Each row has a class, written after it.
[ -41  232 -189 -136    5  163   30 -236  157    4  139 -118  -61  -76
 -247 -116   58 -157  212   21 -176 -153 -199    0  314  -74  -90   12
 -191  142  104 -237  230] : J_901
[ -35 -474   42  -37   79  223   98  138  202  359  154   70  131  -62
  236 -224 -237 -228   85   99 -158  366  180  -86 -216  -16 -119  162
  -75  410  107  519   50] : J_242
[ 308   90  117 -131  -12 -309   90  103  132 -119 -121  143   98  -89
 -143  -19   21  164  125   19   39   50  115   34 -221 -324 -179 -162
   87  -36  -60  -82 -227] : J_610
[ 259  171  203  -84  -16 -133  251   60  163 -175 -138  342   50  -68
  -44  194 -233  328 -299  120  295  204  213 -158 -300 -103   30  -58
  150  -60 -101   45 -359] : J_186
[-153   44   53 -166  395  228    4  136 -284 -227  -39   32 -328   97
  -70 -136  150   55  575   16  352 -383  414  103  546 -555 -396 -231
  474   38  -20   13   48] : J_471
[ 157  244   60 -149  192  151   91  -62  -12    3  -82  -14  -96  -49
  150 -168 -292   24   64   52  263  -68  340  388   46 -353 -260 -208
  168   80 -241   71   11] : J_476
[-127  491 -138  -88  -24  190 -126 -368  432 -211  -19    1   52 -244
 -174   50   74  -46  -83 -124 -192 -268 -399  -89   97  -89  -75   24
   38 -115  -15 -279   29] : J_441
[-118 -256  -98   -7  153   72  -79   16  -15  160  125 -284   45 -101
  162 -367 -136 -304   77   65   26  -22   -7 -174   27  197 -261  -35
  -77  249  117   66  129] : J_242
[-107  302 -320  -93  185  176  235 -213  296  -39  122  -57  -60 -304
  -78  107  136   15  128   -8  100 -230 -184 -108  208 -298 -231 -162
  -19   51  -77 -157  229] : J_652
[ 269  374 -256 -161  226  238  174  -61  612 -322  -18 -168  -12 -301
 -183 -305  105  112  376 -213   71 -370 -178  193  392 -160 -368 -335
 -307  -82  -22 -481  211] : J_994
[ -56   51  -55 -113  -67  163  -31   -9  184  -92   91  -81  267 -136
   77 -154  148 -360  -50   -7   85   23  -87   63  234  187  -49   62
 -215  121  -72  163 -126] : J_186
[ 111  126  -12   95  -93  409  -43  119  204   22   62 -141  200  -55
  156 -185   49    2   83   94  149   -3 -311  186  230   55  102   -3
 -290  252  -55   25  144] : J_476
[-546 -289  -78 -120 -101  384  -65 -404 -345  -34   76 -410  479 -105
  154 -271   29 -547 -357  -73   27   32 -168    9  172  229 -387   72
  -81   70  -39  192  -82] : J_652
[  62   23 -141  -41 -134  124   -2  208   45  -39  -40 -215  262  -17
 -374 -177  262 -153  -42   92  162    7 -342  -78  173  203  -52   39
 -201  137   32   44    8] : J_994
[   7 -145   51  -51   54  -95  238   21   39   48  141 -198  263  -74
  -40 -461 -177 -409  143 -144  -57  -27  -20 -179   15  153 -206 -191
  -80    0 -104   -7   43] : J_468
[-243 -445   86   52  208 -254 -115   73  129  -18  180 -401  580   49
  -18 -430  233 -334  102 -256    9  323    7 -256 -217  233 -503   47
  -45   13  -84  323 -105] : J_901
[ -32   67 -414  -29   96   82   83 -125  333   13   59  -90  180 -129
 -372  146  524  125  416 -188 -187 -139 -353 -133  222 -301 -560 -119
  -17  149  100 -265  442] : J_652
[-129 -160   88  -15   61   -1  -25  -76    8  -30  217 -210  271 -198
  150 -200  -58 -314 -121   36  109  100   34 -309    9   84  -70   33
    3   14   68  193  -82] : J_619
[-117  -35   14  130   71 -442  -32   12 -109   60 -199  -29 -239  138
 -311  272  -38  230  -19   62 -193 -150  -87  231   11    1 -323  141
 -216   76    2   -3  -13] : J_468
[ 185  148 -314  103  172  453  109    2  492  -43  378  221 -137 -152
  477 -104 -132  -93  -16  305  609   54  113 -310  119 -277 -235 -139
  102  283 -168  231  -93] : J_258
[-138   98 -207 -240  221  332  326 -197  495  -88  244 -167  -76 -155
  -15 -825 -319  223  164 -319   58   36  114   25  466  119 -125 -152
 -303  196  112 -216  384] : J_901
[-173 -366  138  -85  -83  -41   21   31 -183   66   67 -343  328 -207
  -17 -330 -285 -288  -40    1   98   33   63 -453  151  287 -144  -51
   82  242   49  137  -58] : J_476
[-136  362 -187   10   43  342  -59 -244  204 -151   41 -260  -90   -4
  169 -555   86   10  -43  -76  131  -56 -188  261  219   99 -158 -223
 -379   25  -76 -388   10] : J_652
[ 192  695  360 -239 -198  -86  394   14  254 -454  127 -262  -74 -373
 -228 -244  -59   -4   11 -193   53 -107  -76 -193  214  360  168 -283
  -84  175 -222  188 -249] : J_994
[ -14  228  -34   33  -24  386   32 -276  388 -236 -157 -260   55 -127
 -182 -179   96  -94   71 -133 -113 -302 -251  282  140  178 -105 -247
 -416   38  -87  -68  135] : J_441
[ -41 -404 -652 -160   -5 -337   80 -166   97  272  126   59  243  307
 -220 -368  259 -122   -5 -256 -116   91 -441  177 -202 -749 -170  117
 -143  -56  195 -356  271] : J_994
[ -72  185 -188 -203 -105  183  150 -275  110  -68   -5  -13 -221 -293
   95  222   58  -18  -21  136  196 -218 -115   31  111 -152   36 -154
 -135  243  118 -295  135] : J_476
[ 141  336 -281 -402  382  595  476  -58  312 -325  -41  501 -648 -459
  271  133  241  252  -41 -202  428    7   94  270  127 -337  409 -127
  -72  -93   70 -178 -157] : J_258
[-243 -515 -121 -178   62  469   49  -28 -116   94   98 -396  176  154
  283 -666 -213 -705    5   47  144   14  273   13  354  461 -383 -194
 -333  295   40  216  -22] : J_610
[-279 -608    7 -118  -63   48  247  -55   25   10  121   89  487 -176
  467 -243 -280 -348 -342 -188  367  403  -27 -710 -528  115   65   69
  121 -195  -40   37 -372] : J_476
[-616 -526   46   42  -70  271 -338 -187   82   15  242 -619  461  -36
  329 -534   74 -672 -114  -10   60  152    4 -455  -20  823 -259   33
  -35  398  199  397  107] : J_468
[-237  251  -88 -189  218  388  258 -201  -42  -18 -151   51  -68 -280
 -314  267   78 -192  246  -70  -93 -132  -40 -419  292 -195 -133   84
  130  -39   31  -21  157] : J_471
[  56  182  202   58 -208 -108  -67   85   11 -174 -165   20   -5  -50
  488 -310    6  401  248 -385  137  162  -16  197 -125   11  163   14
 -132  120  -45 -221  144] : J_468
[-117 -210  -45   68 -118   75  -37  -77   77  116  197 -142  185 -192
   15 -388  -92 -330   54 -181 -126   56 -223  -64  -19  382 -124  143
 -299  101  -36  102   91] : J_619
[  93  253 -310 -218   58  -37  138 -167  322 -229  142 -147  -82 -215
  -41 -212  108  -22  301 -182   47 -118  -44  110  261 -249 -256 -111
 -195 -155    4 -216    7] : J_476
[ -79  521 -326   25  282  129  121 -179  408  -49  369 -237 -188 -509
   77 -252  189  146  301 -139    5 -188 -219   74  211 -214 -251 -225
 -101  -44  -54 -124  331] : J_186
[ -57 -335  -35   96  137   20   85 -122   -1  102  241  123  269 -109
  358 -212 -215  -84 -100  -70   85  244  190 -215 -237 -251 -103  -45
  232 -264 -131  119 -146] : J_258
[-385 -326  140  -86   35   29   49 -225 -234   48  167 -198  145 -102
   80 -376 -241 -565 -170  -96 -130   59   75 -286 -124  133  114  128
   58 -112   49  269 -111] : J_901
[ -31  395 -295  -49  -29 -194   -9  107  343  -81  358 -221  -22 -345
 -397 -427  216  158  -86  135  192 -181 -330 -301  598  212 -103  -99
   64  424   81   35   49] : J_471
[  55  142 -387  -12  -55   85  -68 -304  224  -63  139   11  -48  196
   19   76  306 -248 -213   26  -96  -66 -151  345  205 -311  -93   14
 -368 -252   96 -280   45] : J_619
[  28  340 -153 -109   77   21  112  -46  186  -56  103  -93   15 -191
 -266 -186  124  185  146  -39  -86 -153 -331  -65  212    6   48 -117
  -53   29   99 -310  190] : J_901
[-109  701  204    6  125  382  -78 -228  257 -215  198 -478  542 -138
 -161 -404  499 -366  -53 -106  -32  203 -192  134  276  341 -348  -85
  -67  131 -292  363   38] : J_471
[  10  -68   45   14  -83  203   40   51   86    6  -90 -114  120   31
   75  -28   44  -59   32  108  124   42  -26  164  -73    9  -80  -39
 -231  217  -41   92   48] : J_652
[-332 -195   74  -60   53   30  132 -196 -190   19  150 -154  203 -189
   45 -236 -185 -245 -167 -118 -137  127  -52 -306 -108  224   71  137
   81 -165   -6  244 -179] : J_652
[ -67 -312 -340 -392 -114  264  166  138  444  -63  287 -189  237 -155
  -10 -202  336 -511  148    9   82   96  -69   13  396   80 -171   56
 -386  344  208  234  -28] : J_994
[ -69 -389   54 -157  300  269  436 -328   28 -160  -57  153   34 -191
 -133  283 -453  274 -343 -231  158  231   23 -286   43  123  255  230
 -203  -47   19  121 -267] : J_186
[-143  -62 -220   90  -84   18 -309  -88   55   68  199  -84 -111  121
  321  112  283 -366  105   53 -112  130   94  150  -82 -225 -269  172
    2 -140  -23  266 -148] : J_476
[-103  594 -159    7  -91  237 -220  -98   84  -24  196 -538 -224 -120
   18 -802 -180  174   48  -12  -21 -283 -397  164  351  -43 -111 -311
 -141  117   51 -554  304] : J_242
[ 217  309  120   72   64 -533   58  115  -98  -24 -161   96  -34 -287
 -145  -52   55  241  353  -34   84  -76  179  -28 -283 -231  -23  -88
  322  -66 -244  198  -10] : J_652
[ 136  -26  -18 -131 -148  -47  234   69   -9 -129  -65   73   64  206
 -253   54   49   91 -270 -184   23  439  112 -280  179   27  108  207
 -119   27   82  191 -186] : J_258
[  18  365  -86   -1   70  282   46 -149  129  -88  110 -137  -62  -36
 -390  -94   75  179   11  102   39 -133 -287   21  299  -49  -95  -79
 -151   62   91 -228  211] : J_619
[ 122 -382 -119 -238  160 -200  310 -267    0  -59 -201  620 -249   24
  441  619 -260  400 -270  -98  274  139  420   59 -327 -632   46   31
  250  -11   22  -93 -327] : J_471
[ -86 -410  132  -21  -89 -127 -129  373  582  -16   57  215  173 -137
  209  -40 -129   56 -115 -164  -12  217   51 -493 -310  438   91  276
  266  207  184  300  -85] : J_468
[ -45 -414   38 -136   42  -56  -42  -52 -148  -30 -119  -72  251  -57
  -74  -48  -38 -248 -191  117  137   26  114 -106  -89  113   95    7
   13   -2  129   37 -178] : J_258
[ 158  478  194   42  -17 -180  105  575 -398  233   92 -137 -465 -237
 -388 -122 -356  511 -262  169   60  166  109 -370  -69  207  -44 -258
  664   75 -252  389 -356] : J_610
[ 170  469  -57   12  -26  192   39  -10   14   52   50 -206  107 -164
  -76 -335  106  104  253  -49  -22 -138 -276  282  456   86  -13 -191
 -221  383 -118  -76  315] : J_186
[-145 -389   20 -318 -263 -161  214 -301 -256   77  148 -239  608 -356
  146 -174   -3 -323  -21 -320  108  148 -104  -69  -32  -42  -46  -81
    5  295  -72  -65  136] : J_476
[ -86 -204  -29 -224   79  -74  314 -272  187  -95  118   60  328 -194
  237    5 -154 -131 -163 -260  109   54   72 -302 -124  -25   81 -132
  192   15  -97  141  -95] : J_441
[  -5  -59   13 -323   95  407  315   35  273  -81 -190   23  208  115
  -65 -185   69  -54   44  -89   98   52 -136  359  239 -156  -59  -52
 -511  239  188 -420  258] : J_468
[-231 -305 -599 -291  244  225  721 -436  449    3  544  305  228 -673
   -2  473  146 -547  169   79  245  108  170 -514   93 -167  -18  443
   19 -123   88  899  290] : J_476
[ 138   -9 -109  190 -254 -331  -32  171 -186  233  161 -279  170  281
   83 -764 -317 -130 -162   54  132  143  -91 -298  167  163 -109  -70
  -61  351   25  -21  187] : J_468
[-127  -68  192   63 -271  145   16   87 -286  139  273 -214   69  -83
  324 -178 -342 -214 -185  110  151  288  -21 -623   25  192    4  130
    3  272  166  -62   67] : J_186
[-212 -264 -204 -190  101  221   60 -142   55   15   38 -169    8  -68
  141 -463  -30 -473  220   10   79  -79  274  159    7  100 -531 -168
  -27  283  -75  548  -40] : J_242
[ 110  -92    5   33 -111  393  172  -45   58 -119 -138 -261  178  280
 -130  -74  -47  234 -140  -74  113   62 -214  160  427  633   36  -85
 -577  445  -37   59  130] : J_242
[ -68  145 -176 -248  511  -91  221 -547  143 -123 -195  375  -16   19
  383  146  -66  527  -13 -160  -38  -23  289  501  -24 -333 -246 -217
  138 -160  -26 -288  -77] : J_468
[ 162  -34  -21 -169   85 -137  151  -28 -215 -111 -216  208 -237  429
 -349  102 -216  345 -301   -2   47  143  187   68    6 -249 -321   40
   57 -106  179 -279 -237] : J_186
[   2  271  210  126  -68  188 -165 -114  -19 -106   11 -437  272 -192
   66 -314  -79 -280   79  -15  -13 -126 -101  227  159  151 -154  -63
 -125   78 -219  216  111] : J_468
[ -81   69   -3 -277   73 -135  251 -143   28  -70 -123  262  -39 -252
   46   20   73 -174  -17  -89  116   37  222  -73 -338 -212 -117    5
  323   97  -33  347 -125] : J_471
[ -36 -178   14 -293  166  -37  151   54   11   84  159 -240  288 -160
  -61 -482 -317 -473 -188   72   85   32  192   40  175  -59 -110  -98
  -39  -19  -85  112 -195] : J_901
[-184  202 -139   63  659 -233   22  317  274  -81  509 -217 -322 -293
 -281 -452  364 -154  288  354  484   93  515 -242  209 -282 -752 -175
  344   19 -132  750 -269] : J_441
[  84  772 -180 -244  257  308  110  -60  417 -150  194 -317  -74 -325
 -240 -109   89   87   20   41  190 -132 -228 -189  486 -253 -464 -316
   35  276    2 -390  160] : J_186
[ 272  443  -84  113  -48  107 -320   77  -47  -88   68 -295   21  -46
 -192 -140  338    0  210  254  -74 -231 -289  340  518 -189 -110  -15
 -295  -74  173 -449  258] : J_610
[  72  329 -107 -120  164  459  463   78  352 -173   33  -98 -198 -281
  434 -148 -168  538  241  -58  541  -28  -49 -294  323   22  -58 -323
 -203  470  137 -283  389] : J_476
[ 148  139   16   96   40 -297 -243 -115 -131 -148  -50  134  -31  317
  365  257  136  289 -208  148  252  130  239  375 -176  -88  -40   42
   47 -228  -94 -100 -216] : J_610
[ 132  -27 -153 -193  161  -53   62  318  296   48  -13  140 -112  -25
  -29 -124  -48  -77  217  -42  170  -93  113 -112   14 -141 -175  -49
  217  132  -20   -8  -19] : J_471
[ 216  139  114    1   46 -389   99  218  -13    5   68  233 -153 -225
  -49 -147 -199  221   79   12  121  277  255 -179 -353 -194    7  113
  343 -185  -72  195 -238] : J_468
[ 178   -8 -139 -191 -252  -96   74   47   26   70  -22  327   45   47
 -179    8 -193  491 -350   14 -124  147 -286 -208  174  -74  310   78
   68   75  259 -557 -131] : J_242
